Below are the code and all the weights of a small trained network. Each question names an input and a target symbol and asks about switching units off, where a switched-off unit gives its printed mean instead of its output.

import numpy as np


def w(rows, s, z=0):
    codes = np.array(rows[::2]) - 128.0
    scale = np.full(codes.shape[1], s)
    scale[-1] = z or s
    return codes * scale


def norm(h):
    return h / np.sqrt((h * h).mean(-1, keepdims=True) + 1e-5)


def softmax(a):
    e = np.exp(a - a.max(-1, keepdims=True))
    return e / e.sum(-1, keepdims=True)


def log_softmax(a):
    a = a - a.max(-1, keepdims=True)
    return a - np.log(np.exp(a).sum(-1, keepdims=True))


def net(x, mask):
    ids = ['αδεζηθλμξπστφψω'.index(c) for c in x.split()]
    T = len(ids)
    res = E[ids] + P[:T]
    u = 0
    for l in range(3):
        r = norm(res)
        for j in range(2):
            rows = slice(3 * j, 3 * j + 3)
            q, k, v = (r @ M[l][rows].T for M in (Q, K, V))
            z = softmax(np.where(np.tri(T) > 0, q @ k.T / 3**0.5, -1e9)) @ v
            o = O[l][rows]
            res = res + np.where(mask[u + j], z, o[:, -1]) @ o[:, :-1]
        u += 2
    return log_softmax(norm(res)[-1] @ U[:, :-1].T + U[:, -1])


Q, K, V, O = {}, {}, {}, {}
E = w([
[148,124,148],'α',
[119,113,96],'δ',
[111,104,107],'ε',
[129,110,126],'ζ',
[69,195,119],'η',
[116,108,119],'θ',
[150,121,137],'λ',
[147,136,127],'μ',
[46,116,190],'ξ',
[133,112,130],'π',
[105,154,242],'σ',
[124,119,94],'τ',
[169,223,255],'φ',
[125,109,122],'ψ',
[150,136,126],'ω',
],0.031)
P = w([
[133,119,178],'0',
[4,109,148],'1',
[102,107,231],'2',
[164,114,255],'3',
[156,124,148],'4',
[111,137,74],'5',
[133,115,98],'6',
[111,130,45],'7',
[98,111,55],'8',
[106,159,38],'9',
[95,165,21],'10',
],0.0047)
Q[0] = w([
[101,102,65],'0.h0',
[4,100,254],'0.h0',
[195,193,194],'0.h0',
[48,23,130],'0.h1',
[57,124,150],'0.h1',
[78,40,111],'0.h1',
],0.0075)
K[0] = w([
[149,2,162],'0.h0',
[19,81,128],'0.h0',
[10,137,148],'0.h0',
[121,190,108],'0.h1',
[94,104,68],'0.h1',
[201,127,63],'0.h1',
],0.0078)
V[0] = w([
[101,127,96],'0.h0',
[142,145,79],'0.h0',
[53,117,66],'0.h0',
[224,209,17],'0.h1',
[254,79,109],'0.h1',
[80,123,203],'0.h1',
],0.009)
O[0] = w([
[119,31,152,111],'0.h0',
[186,78,146,94],'0.h0',
[79,254,123,99],'0.h0',
[103,154,18,3],'0.h1',
[166,122,45,140],'0.h1',
[128,223,217,157],'0.h1',
],0.0068,0.0034)
Q[1] = w([
[146,175,123],'1.h0',
[169,168,122],'1.h0',
[94,77,142],'1.h0',
[106,157,87],'1.h1',
[66,250,115],'1.h1',
[190,153,160],'1.h1',
],0.016)
K[1] = w([
[156,248,149],'1.h0',
[141,187,200],'1.h0',
[201,80,97],'1.h0',
[106,157,156],'1.h1',
[71,155,102],'1.h1',
[55,80,56],'1.h1',
],0.015)
V[1] = w([
[83,67,132],'1.h0',
[185,235,92],'1.h0',
[225,125,64],'1.h0',
[100,68,254],'1.h1',
[103,143,90],'1.h1',
[89,19,126],'1.h1',
],0.0079)
O[1] = w([
[119,174,17,178],'1.h0',
[156,131,220,37],'1.h0',
[22,73,113,75],'1.h0',
[70,80,63,253],'1.h1',
[241,62,30,90],'1.h1',
[3,51,234,157],'1.h1',
],0.005,0.0051)
Q[2] = w([
[119,120,127],'2.h0',
[82,183,199],'2.h0',
[134,9,128],'2.h0',
[109,246,104],'2.h1',
[135,184,162],'2.h1',
[112,122,84],'2.h1',
],0.012)
K[2] = w([
[111,163,183],'2.h0',
[148,54,149],'2.h0',
[169,255,47],'2.h0',
[114,217,203],'2.h1',
[150,94,45],'2.h1',
[188,90,87],'2.h1',
],0.0093)
V[2] = w([
[162,128,125],'2.h0',
[138,170,144],'2.h0',
[79,69,84],'2.h0',
[63,136,47],'2.h1',
[67,172,169],'2.h1',
[195,174,5],'2.h1',
],0.012)
O[2] = w([
[71,140,146,91],'2.h0',
[84,199,88,115],'2.h0',
[194,97,147,177],'2.h0',
[254,204,105,160],'2.h1',
[128,161,58,182],'2.h1',
[150,159,238,2],'2.h1',
],0.0096,0.0057)
U = w([
[105,76,150,65],'α',
[152,121,139,38],'δ',
[194,135,69,134],'ε',
[138,89,116,26],'ζ',
[95,253,101,206],'η',
[126,139,112,2],'θ',
[116,40,164,200],'λ',
[136,85,167,56],'μ',
[46,137,169,157],'ξ',
[129,80,120,38],'π',
[73,147,191,237],'σ',
[153,122,146,94],'τ',
[99,175,179,234],'φ',
[145,95,101,43],'ψ',
[132,83,170,94],'ω',
],0.018,0.0047)

Each question gives the input, a string of symbols that net reads in full, and the target symbol t.
The units are the heads (3 rows each of Q, K, V and O). Each row of codes is followed by its name. A weight is (code - 128) times the scale printed after its matrix; where a second scale follows, it is the last column's (O and U).
mask holds one flag per head, layer by layer. A switched-off head (its flag False) gives its mean, the last column of its rows in O, instead of its output. The means were averaged over made-up inputs and are rounded, as every weight is.
A unit's drop is (log p(t) with every unit on - log p(t) with that unit switched off) / (log p(t) with every unit on - log p(t) with every unit switched off).
The circuit of an input: a set's keep is (log p(t) with only the set's units on - log p(t) with every unit switched off) / (log p(t) with every unit on - log p(t) with every unit switched off). Starting from all 6 units, units are removed one at a time, each time the one whose removal leaves the highest keep (on an exact tie, the one counted first), for as long as the keep stays at least 0.8.
units of the circuit, in order: the units of the circuit, biggest drop first
most important unit: the unit with the biggest drop
which heads matter: for each layer, one digit per head in row order, 1 if its drop is at least 0.15 and else 0, layers parted by /
drop of u: that unit's drop, to one decimal
input ε ε α, target ε: which heads matter : 11 / 01 / 01
input η ψ λ, target η: most important unit : 2.h0
input ε ψ θ, target ε: which heads matter : 10 / 11 / 11
input η ε ε ε μ, target η: units of the circuit, in order : (0.h0 2.h0 0.h1 1.h0)
input ε ε δ, target ε: which heads matter : 11 / 11 / 11
input ω λ δ ξ π, target λ: which heads matter : 01 / 11 / 00
input η μ ε λ, target η: units of the circuit, in order : (2.h0 0.h1 0.h0)
input η ε δ, target η: which heads matter : 10 / 10 / 00
input ε τ λ λ α π, target λ: which heads matter : 10 / 00 / 01
input η δ α η η λ ε μ μ, target η: which heads matter : 01 / 11 / 11
input λ ε ζ ψ ζ ε λ α, target λ: units of the circuit, in order : (0.h1 2.h1)
input ε ε ζ, target ε: which heads matter : 10 / 11 / 01
input ε η η η η λ ω, target η: units of the circuit, in order : (2.h0 0.h0 0.h1 1.h0)
input λ ε τ, target λ: most important unit : 0.h1
input ε ε ε, target ε: which heads matter : 10 / 10 / 11
input η λ ζ ω, target η: which heads matter : 10 / 00 / 10
input ε φ π, target ε: which heads matter : 10 / 11 / 01
input η λ τ, target η: drop of 1.h1 : 0.1
input ε ε ψ, target ε: drop of 1.h1 : 0.4
input ε ε π, target ε: units of the circuit, in order : (2.h1)
input ε ζ ζ θ, target ε: drop of 1.h1 : 1.2
